Below is a small trained network, with its code and all its weights. Each question gives an input and a class and asks what happens when units are switched off, that is, made to give their printed mean instead of their output.

import numpy as np


def w(rows, s, z=0):
    codes = np.array(rows[::2]) - 128.0
    scale = np.full(codes.shape[1], s)
    scale[-1] = z or s
    return codes * scale


def f(y):
    return y / 2 * (1 + np.tanh(0.7978845608 * (y + 0.044715 * y**3)))


def log_softmax(a):
    a = a - a.max(-1, keepdims=True)
    return a - np.log(np.exp(a).sum(-1, keepdims=True))


def net(x, mask):
    res = np.array(x, float).reshape(1, 5) / 4 @ E
    y = f(res @ A[0][:, :-1].T + A[0][:, -1])
    res = res + np.where(mask, y, B[0][:, -1]) @ B[0][:, :-1]
    return log_softmax(res[-1] @ U[:, :-1].T + U[:, -1])


A, B = {}, {}
E = w([
[217,1,11,174,67,224,143,86,41,202,67],'x0',
[71,110,184,41,8,147,65,115,64,181,216],'x1',
[206,171,46,120,90,97,144,218,129,178,229],'x2',
[158,47,106,134,243,48,87,106,55,91,213],'x3',
[161,122,96,86,209,253,136,118,223,87,197],'x4',
],0.0095)
A[0] = w([
[72,92,158,140,148,153,50,2,152,98,59,15],'neuron 0',
[177,88,102,157,77,127,160,114,63,158,90,103],'neuron 1',
[125,110,52,120,132,219,167,47,108,107,143,104],'neuron 2',
[153,152,132,103,52,42,100,120,50,109,82,111],'neuron 3',
[78,76,174,206,114,108,160,77,113,100,55,98],'neuron 4',
[189,178,68,137,123,84,144,227,112,220,153,77],'neuron 5',
[160,126,99,213,149,116,199,128,185,71,111,106],'neuron 6',
[115,91,126,90,86,207,40,95,172,97,204,99],'neuron 7',
[111,35,79,132,204,81,70,139,42,101,204,3],'neuron 8',
[96,197,102,146,28,193,161,137,181,171,77,22],'neuron 9',
],0.0093,0.0045)
B[0] = w([
[179,135,128,70,56,167,80,105,133,96,164,212],'neuron 0',
[68,188,172,135,104,78,185,94,148,85,153,225],'neuron 1',
[150,174,173,143,109,74,182,51,160,133,135,209],'neuron 2',
[146,112,159,136,231,167,227,218,148,189,126,211],'neuron 3',
[178,146,145,69,108,172,112,134,128,144,127,201],'neuron 4',
[254,133,132,92,115,147,71,125,90,93,189,235],'neuron 5',
[86,64,178,245,120,156,145,198,103,201,223,222],'neuron 6',
[73,123,177,137,220,177,162,164,56,164,132,210],'neuron 7',
[96,112,109,146,140,106,30,112,173,126,27,221],'neuron 8',
[78,71,38,150,132,85,71,166,192,126,71,248],'neuron 9',
],0.011,0.013)
U = w([
[106,82,54,137,118,92,68,117,174,124,92,89],'0',
[201,137,109,82,72,175,98,120,108,104,192,129],'1',
[163,120,124,135,196,178,207,128,132,144,123,254],'2',
[89,68,157,160,89,135,140,139,54,197,177,66],'3',
[80,253,173,128,107,21,151,101,180,68,199,96],'4',
],0.013,0.0061)

Each question gives the input, the list of numbers given to net, and the class t.
The units are the neurons (one row each of A and B). Each row of codes is followed by its name. A weight is (code - 128) times the scale printed after its matrix; where a second scale follows, it is the last column's (A, B and U).
mask holds one flag per neuron, in row order. A switched-off neuron (its flag False) gives its mean, the last column of its row in B, instead of its output. The means were averaged over made-up inputs and are rounded, as every weight is.
A unit's drop is (log p(t) with every unit on - log p(t) with that unit switched off) / (log p(t) with every unit on - log p(t) with every unit switched off).
The circuit of an input: a set's keep is (log p(t) with only the set's units on - log p(t) with every unit switched off) / (log p(t) with every unit on - log p(t) with every unit switched off). Starting from all 10 units, units are removed one at a time, each time the one whose removal leaves the highest keep (on an exact tie, the one counted first), for as long as the keep stays at least 0.8.
units of the circuit, in order: the units of the circuit, biggest drop first
top k neurons: the k neurons with the biggest drops, biggest first
drop of u: that unit's drop, to one decimal
input [-8,-8,5,4,3], class 3: top 2 neurons => [neuron 6; neuron 1]
input [-2,-7,8,3,-6], class 1: units of the circuit, in order => [neuron 5]
input [3,-5,4,0,2], class 3: top 2 neurons => [neuron 6; neuron 0]
input [-6,6,-3,-6,4], class 0: units of the circuit, in order => [neuron 9; neuron 1]
input [-7,-2,-8,3,7], class 1: top 2 neurons => [neuron 0; neuron 1]
input [4,4,-7,5,-6], class 1: top 2 neurons => [neuron 0; neuron 4]
input [3,8,3,1,8], class 2: units of the circuit, in order => [neuron 6; neuron 7]
input [-3,3,6,4,8], class 2: top 3 neurons => [neuron 7; neuron 0; neuron 6]
input [-1,7,3,0,-7], class 2: top 2 neurons => [neuron 3; neuron 6]
input [-6,8,0,-7,-4], class 3: top 2 neurons => [neuron 3; neuron 8]
input [-5,3,-4,-5,-1], class 0: units of the circuit, in order => [neuron 1; neuron 9]
input [-5,8,-7,-2,-2], class 3: top 2 neurons => [neuron 5; neuron 7]
input [-1,6,3,0,3], class 3: top 2 neurons => [neuron 7; neuron 3]
input [-7,6,7,5,-3], class 1: top neuron => [neuron 5]
input [-3,-3,2,0,2], class 3: top 4 neurons => [neuron 1; neuron 2; neuron 3; neuron 6]
input [8,1,-7,5,-1], class 4: units of the circuit, in order => [neuron 1; neuron 2]
input [-5,5,4,-4,5], class 2: top 2 neurons => [neuron 7; neuron 6]
input [4,6,4,6,-5], class 0: top 3 neurons => [neuron 8; neuron 6; neuron 7]
input [-6,-2,-1,3,-6], class 2: units of the circuit, in order => [neuron 3; neuron 1]
input [-3,4,-2,6,-8], class 2: top 3 neurons => [neuron 3; neuron 9; neuron 6]
input [2,6,5,6,1], class 0: units of the circuit, in order => [neuron 8]
input [5,5,-3,-6,8], class 2: drop of neuron 8 => 0.4
input [4,5,-5,-5,-1], class 0: drop of neuron 5 => 0.6
input [-3,-5,3,1,-3], class 3: drop of neuron 5 => 0.0
input [3,-7,5,-3,-3], class 3: drop of neuron 0 => 0.2
